Here is a tiny trained network, its code and every weight. The questions are about switching its units off for an input and a class, where a switched-off unit gives its printed mean instead of its output.

import numpy as np


def w(rows, s, z=0):
    codes = np.array(rows[::2]) - 128.0
    scale = np.full(codes.shape[1], s)
    scale[-1] = z or s
    return codes * scale


def norm(h):
    return h / np.sqrt((h * h).mean(-1, keepdims=True) + 1e-5)


def f(y):
    return np.maximum(y, 0)


def log_softmax(a):
    a = a - a.max(-1, keepdims=True)
    return a - np.log(np.exp(a).sum(-1, keepdims=True))


def net(x, mask):
    res = np.array(x, float).reshape(1, 3) / 4 @ E
    u = 0
    for l in range(2):
        y = f(norm(res) @ A[l][:, :-1].T + A[l][:, -1])
        res = res + np.where(mask[u : u + 10], y, B[l][:, -1]) @ B[l][:, :-1]
        u += 10
    return log_softmax(norm(res)[-1] @ U[:, :-1].T + U[:, -1])


A, B = {}, {}
E = w([
[138,151,97,204,212,84,227,51,71],'x0',
[236,135,69,148,190,146,67,152,65],'x1',
[156,2,223,206,185,143,114,86,168],'x2',
],0.0086)
A[0] = w([
[79,159,122,49,13,115,73,204,191,109],'L0N1',
[111,136,149,58,9,159,80,174,141,65],'L0N2',
[57,109,133,177,160,100,166,59,203,43],'L0N3',
[103,130,81,142,170,113,150,100,82,148],'L0N4',
[39,167,137,77,37,73,219,165,128,144],'L0N5',
[131,179,133,116,136,54,181,63,136,73],'L0N6',
[128,63,186,107,126,190,37,139,178,23],'L0N7',
[94,239,72,93,117,122,154,118,88,79],'L0N8',
[134,182,67,91,79,127,129,185,126,2],'L0N9',
[110,128,139,147,98,99,124,90,179,35],'L0N10',
],0.012,0.0042)
B[0] = w([
[80,247,92,140,89,242,119,100,195,246],'L0N1',
[90,185,1,187,55,148,138,143,158,217],'L0N2',
[143,139,176,77,79,138,182,170,57,185],'L0N3',
[113,161,89,172,117,185,123,148,165,186],'L0N4',
[110,159,177,244,149,197,141,143,171,230],'L0N5',
[90,142,87,111,88,145,190,143,207,178],'L0N6',
[119,126,105,195,123,40,68,212,179,190],'L0N7',
[120,122,70,107,15,42,34,119,138,230],'L0N8',
[162,113,135,91,154,92,194,77,39,197],'L0N9',
[139,115,132,69,143,168,117,93,71,146],'L0N10',
],0.01,0.014)
A[1] = w([
[102,73,146,128,150,48,110,158,114,3],'L1N1',
[108,145,116,7,96,90,112,71,112,87],'L1N2',
[142,136,108,140,156,160,116,120,144,36],'L1N3',
[125,117,109,157,132,118,105,140,161,93],'L1N4',
[127,99,163,146,124,115,109,149,98,33],'L1N5',
[97,105,119,123,119,119,105,149,178,139],'L1N6',
[138,114,187,139,108,126,154,132,96,56],'L1N7',
[109,122,152,140,158,170,170,89,117,13],'L1N8',
[142,115,120,140,116,111,146,57,95,181],'L1N9',
[134,76,171,150,110,137,111,118,148,15],'L1N10',
],0.018,0.0031)
B[1] = w([
[193,84,148,135,119,66,100,44,169,173],'L1N1',
[192,11,182,67,213,59,166,197,40,218],'L1N2',
[73,85,194,120,123,163,61,129,115,186],'L1N3',
[141,175,185,116,141,117,141,81,157,253],'L1N4',
[79,138,78,110,152,66,145,97,169,166],'L1N5',
[155,166,118,169,122,161,102,81,56,247],'L1N6',
[40,89,70,97,168,148,141,160,136,197],'L1N7',
[152,130,200,46,162,152,170,130,77,190],'L1N8',
[140,142,144,90,89,161,98,177,145,189],'L1N9',
[84,128,59,166,82,129,167,152,148,166],'L1N10',
],0.012,0.0059)
U = w([
[167,124,250,115,202,209,46,97,78,21],'0',
[216,119,71,13,98,64,92,167,34,51],'1',
[50,54,139,93,137,40,167,122,177,48],'2',
[99,235,80,179,44,176,83,132,166,255],'3',
[97,117,231,68,145,209,248,158,106,70],'4',
[218,106,188,184,135,4,62,64,196,40],'5',
],0.015,0.0036)

Each question gives the input, the list of numbers given to net, and the class t.
The units are the neurons (one row each of A and B). Each row of codes is followed by its name. A weight is (code - 128) times the scale printed after its matrix; where a second scale follows, it is the last column's (A, B and U).
mask holds one flag per neuron, layer by layer. A switched-off neuron (its flag False) gives its mean, the last column of its row in B, instead of its output. The means were averaged over made-up inputs and are rounded, as every weight is.
A unit's drop is (log p(t) with every unit on - log p(t) with that unit switched off) / (log p(t) with every unit on - log p(t) with every unit switched off).
The circuit of an input: a set's keep is (log p(t) with only the set's units on - log p(t) with every unit switched off) / (log p(t) with every unit on - log p(t) with every unit switched off). Starting from the 12 units with the biggest drops (on a tie, the unit counted first), units are removed one at a time, each time the one whose removal leaves the highest keep (on an exact tie, the one counted first), for as long as the keep stays at least 0.8.
units of the circuit, in order: the units of the circuit, biggest drop first
most important unit: the unit with the biggest drop
k most important neurons: the k neurons with the biggest drops, biggest first
k most important neurons of layer l: the k neurons of layer l with the biggest drops, biggest first
drop of u: that unit's drop, to one decimal
input [7,2,4], class 4: most important unit : L0N8
input [0,7,1], class 0: units of the circuit, in order : (L0N8; L0N2)
input [0,1,8], class 5: 2 most important neurons : (L0N7; L0N1)
input [1,3,-7], class 1: units of the circuit, in order : (L0N8; L1N2; L0N9)
input [4,1,-6], class 1: 2 most important neurons of layer 0 : (L0N8; L0N1)
input [4,5,7], class 4: 2 most important neurons : (L0N8; L0N7)
input [1,1,-3], class 1: 2 most important neurons : (L0N8; L0N9)
input [-3,5,-5], class 1: units of the circuit, in order : (L0N5; L1N2)
input [1,6,2], class 0: 2 most important neurons : (L0N8; L0N2)
input [2,8,5], class 0: 2 most important neurons : (L0N8; L0N7)
input [5,6,1], class 0: 2 most important neurons : (L0N2; L0N8)
input [7,5,5], class 0: 2 most important neurons of layer 0 : (L0N8; L0N9)
input [-2,-2,7], class 5: 3 most important neurons : (L0N7; L0N1; L1N1)
input [-3,5,6], class 5: most important neuron of layer 0 : (L0N1)
input [5,3,4], class 4: drop of L0N7 : 0.1
input [5,4,7], class 4: drop of L0N8 : 1.2
input [3,5,-4], class 1: drop of L0N5 : 0.2
